[ -1 -10  -7  -8   4  11   8   6   9  -6  -6   6  -5  -4 -10  -4   1   7
   2   2  -7] => (76)
[  8  -9   0  11 -11 -19 -11  -9  -8  -1  -5   6 -10  10   1   8   9   1
   5  -9 -11] => (71)
[  2  -4 -12  -2   0 -18   0   3  -1   6  -9  -2  -4   6   1   4   8  -4
  10  -4 -12] => (79)
[  7  -7  -6  12   5 -11  -6   1  -7  -4  -8   5   2   6   5   1  10   4
   0  -5 -10] => (71)
[  3   4  -6  16 -10  -1  -6   5  -3  -2  -4  -3 -10  11  -3  13   7   0
   0   1   0] => (79)
[ 10 -12  -9   5  -3 -23  -8  -3  -8   0  -9   6  -4  13   7  -9  12   6
   3  -6 -13] => (71)
[  8 -10  -2   5  -2 -22 -12  -7 -11  -3  -4  -1  -9  14   2   3   7   6
  -3  -7  -3] => (79)
[-3 -4 -3 -3  1 -4 -1  0 -2  1 -8  3 -9 -1  0 -1  3  0  1 -6 -8] => (71)
[  6  -9  -7   7  -3 -15 -11  -1 -13   0  -3   0   2  17   6   4   9   4
   0  -9  -4] => (76)
[  3 -12  -9  14  -1 -17 -11   1  -9   9  -6   5  -7  13   6   7  13   2
   5  -6  -7] => (76)
[  9  -5  -3   6   3 -15  -4  -8  -7   4  -5   7 -13   9   2   7   8   2
  10  -9  -5] => (71)
[  6   1 -12  15  -3 -22 -16 -22  -6   3 -13  16 -27  16  -4  10  14   1
  15  -4 -14] => (79)
[  9 -13  14  -9  -1 -20  -2 -16  -5  -2  -5   9  -1   4  10   3  12   4
   9  -9  -5] => (79)
[  7   3  13   3  -1  -8   1 -16  10  -2  -6  17  -6  -6   1   5  16  -3
  13  -2  -8] => (79)
[ -8 -16   2 -18   7  31  25  34  18   4  -8   9  13 -27 -10 -12   2  12
 -14   2   0] => (71)
[  6 -14 -15   9  -6 -19 -12  -6  -8  -1  -9   5  -7   9   3   3  11  10
   6 -14 -13] => (76)
[ 5  2 -2 13 -5  0 -6 -5 10  0 -3  7 -9 -2  1 13  8  3 18  0 -1] => (79)
[ -2 -31  -7  -1   6   6   5  24   1  -2 -12  -2   9  -2  -3  -1  -1  11
  -2  -2  -4] => (79)
[  9  -9  -7  20   2 -15 -14  -8 -10   3 -10   9 -10  14   2  13  13   2
   7  -8  -7] => (71)
[  8  -2  -7  24  10 -17 -19  -6 -10   9 -20   2 -24  11  -6   7   7   1
  12  -6  -9] => (79)
[ 35 -13  -6   3   1 -13  -4  -4  -3   7 -11  14  -7  11   0   9   9  17
   8  -5 -21] => (76)
[  6  -7  -4  -8   0 -16  -6  -4  -3   3 -10  10  -7   7   2   1  -1   2
   5  -1  -9] => (71)
[  0  -8  -8   7  -3 -13   2 -14   3  10  -8   6 -12  10  -2   6  11   5
   0  -5 -11] => (71)
[  0   1   1   5  -5  -6  -2 -15  -4  -4 -11  -1   5  -1  -9   5   6   0
   8  -2  -5] => (71)
[ 15  -9  -2  -1   0  -3   3  -1  -3   0  -8   5 -15   2  -2   1   2   0
  -3  -6 -11] => (71)
[ 3 -3 -1 -7  3 -5  4 -6  1  0  0 10 -5 -4 -4  1  3  6  3 -4 -5] => (71)
[  4 -16  -8   2   4 -13  -9  18  -5   4  -5   6  -5 -18  -4   4   9   3
   1  -9 -15] => (71)
[  8 -12  -2   0   2 -31 -14 -25 -10   0 -11  11  -8   3   1   3  12   5
   6 -11 -16] => (79)
[  7 -10  -4   5  -2 -14  -4   0  -4  -4 -19   7  -6  13   2   4  11   3
   6 -14 -11] => (71)
[  3  -8 -13  13  -1 -36 -20   0  -9   7  -9   9  -8  20  11  13  12   4
   5  -9 -13] => (71)
[  8 -17  12   3   3 -11  -2  -8  -3  -1 -14   8  -7   3  -6   7   0   6
   9  -6 -11] => (76)
[ 11  -5  -7   9   4 -27 -13 -13 -14   0  -6   7 -14  16   5   6  12   5
   3  -8  -9] => (79)
[ 12  -9  -5  13   1 -35 -19 -17 -14   5  -8   5  -9  25   9  11   7  -5
  10 -11 -11] => (76)
[  9 -12 -31   2  -6  -9   4   7   0   2  -8   4  -4   4  -3  -1   7   8
   7  -5 -16] => (71)
[  4 -10  -1  -5   4   0   1   4   1  -3 -16   7  -1  -8   1  -4   5  16
   4  -2  -5] => (71)
[  6  -6  -7  13  -7 -20  -9  -8 -11  -2  -6   6 -12   9   3   7   8   8
   4 -10 -12] => (71)
[  3  -7  -8  10   6 -10  -7   6  -4   2  -5   3  -5   9  -9   6  13   2
   2  -7  -1] => (76)
[ 19   0  -2   8  -1 -16  -6 -17  -6  -1  -7   9 -13  11  -1   6   9   3
  23 -11 -17] => (76)
[  7   0   2   6  -8 -17  -8  -8  -5  -1  -1   3 -13   9   4   7  10  -2
  10  -2  -1] => (76)
[  1   0 -10 -19   2  -4  -4   2  -6   4  -2   0  -6  11   2   2   6  -2
   9 -10  -5] => (76)
[  4  -8 -10  10   0 -18  -8   7  -9   3 -11  11  -5  11   3   0   9   5
   6  -8 -14] => (76)
[  8  -5  -8  14  -3 -24 -12 -15  -7   0  -7   3  -9  15   3   7  13   2
  13  -8  -8] => (71)
[ -1  -7  -8   5   2  10   5  12   2   4 -50  14 -13   1  -8  10   7  10
  -5  -2 -50] => (79)
[-2 -8  1 -2  3 -2  2  8  1 -1 -8  7 -5  2 -2  3  5  8  1 -4 -8] => (76)

[  3   0  -1  14  14   6 -10  19   9   7   6   8  -3  -9  12   2  -3   2
   5  -5  -8] => Qn
[-13  11   3   7 -10  -2   1  -3   3   4   0   7  -3  19   2   7   1   4
  -2  -9  -6] => FB
[ -5  22  -4  13  -5  -1  -3   6   9   8  13   0   3 -15  -2   3  -2   5
  12  -9 -12] => Qn
[ 7 11  8 20  9  4 -7 19 11 15 10  3 -9 -6  4 -4 -1  6  7 -3 -7] => FB
[-12  27  -4  16  -9   1   1 -10  10  -1   9   8  -8   8   1  15  -2   1
   7 -17 -10] => Qn
[-12  22  -3  19 -11  -2  -3   3   6  -2  -2   3   1  -8   0  20   0   6
   6  -4 -11] => MS
[ -5  25   8   7   9   4  -1   3   6   3  11  -8 -10  -5   3   2  -2   8
  21  -9  -4] => FB
[ -2  21   1  11   1   3   1  -2  -1  -2   2 -14 -13   3  -1 -12   0   4
  -3   5   0] => FB
[ -7 -14  -6   5  -5   5   0  -2   4   8   9  -4  -2  -9  -1 -10   0   5
  12  -3  -8] => Qn
[-3  5  2  9 -2  7 -2 10 21  9  1  0 -6 11  0 -6 -7  1  4 -7 -4] => Qn
[-12   7   3  26   4   0  -3   9   6   1   1   9   9  -8  -4  12  -3   1
   5   2  -7] => MS
[10  5  4  1  6  5 -3  9  6  6  6  0  1 -8  1 -5  1  5 -3 -3  0] => FB
[ 10 -12   1  14  16   5   1  26   6  11  10  -1 -12 -12   4 -13  -4   1
  10   5  -5] => FB
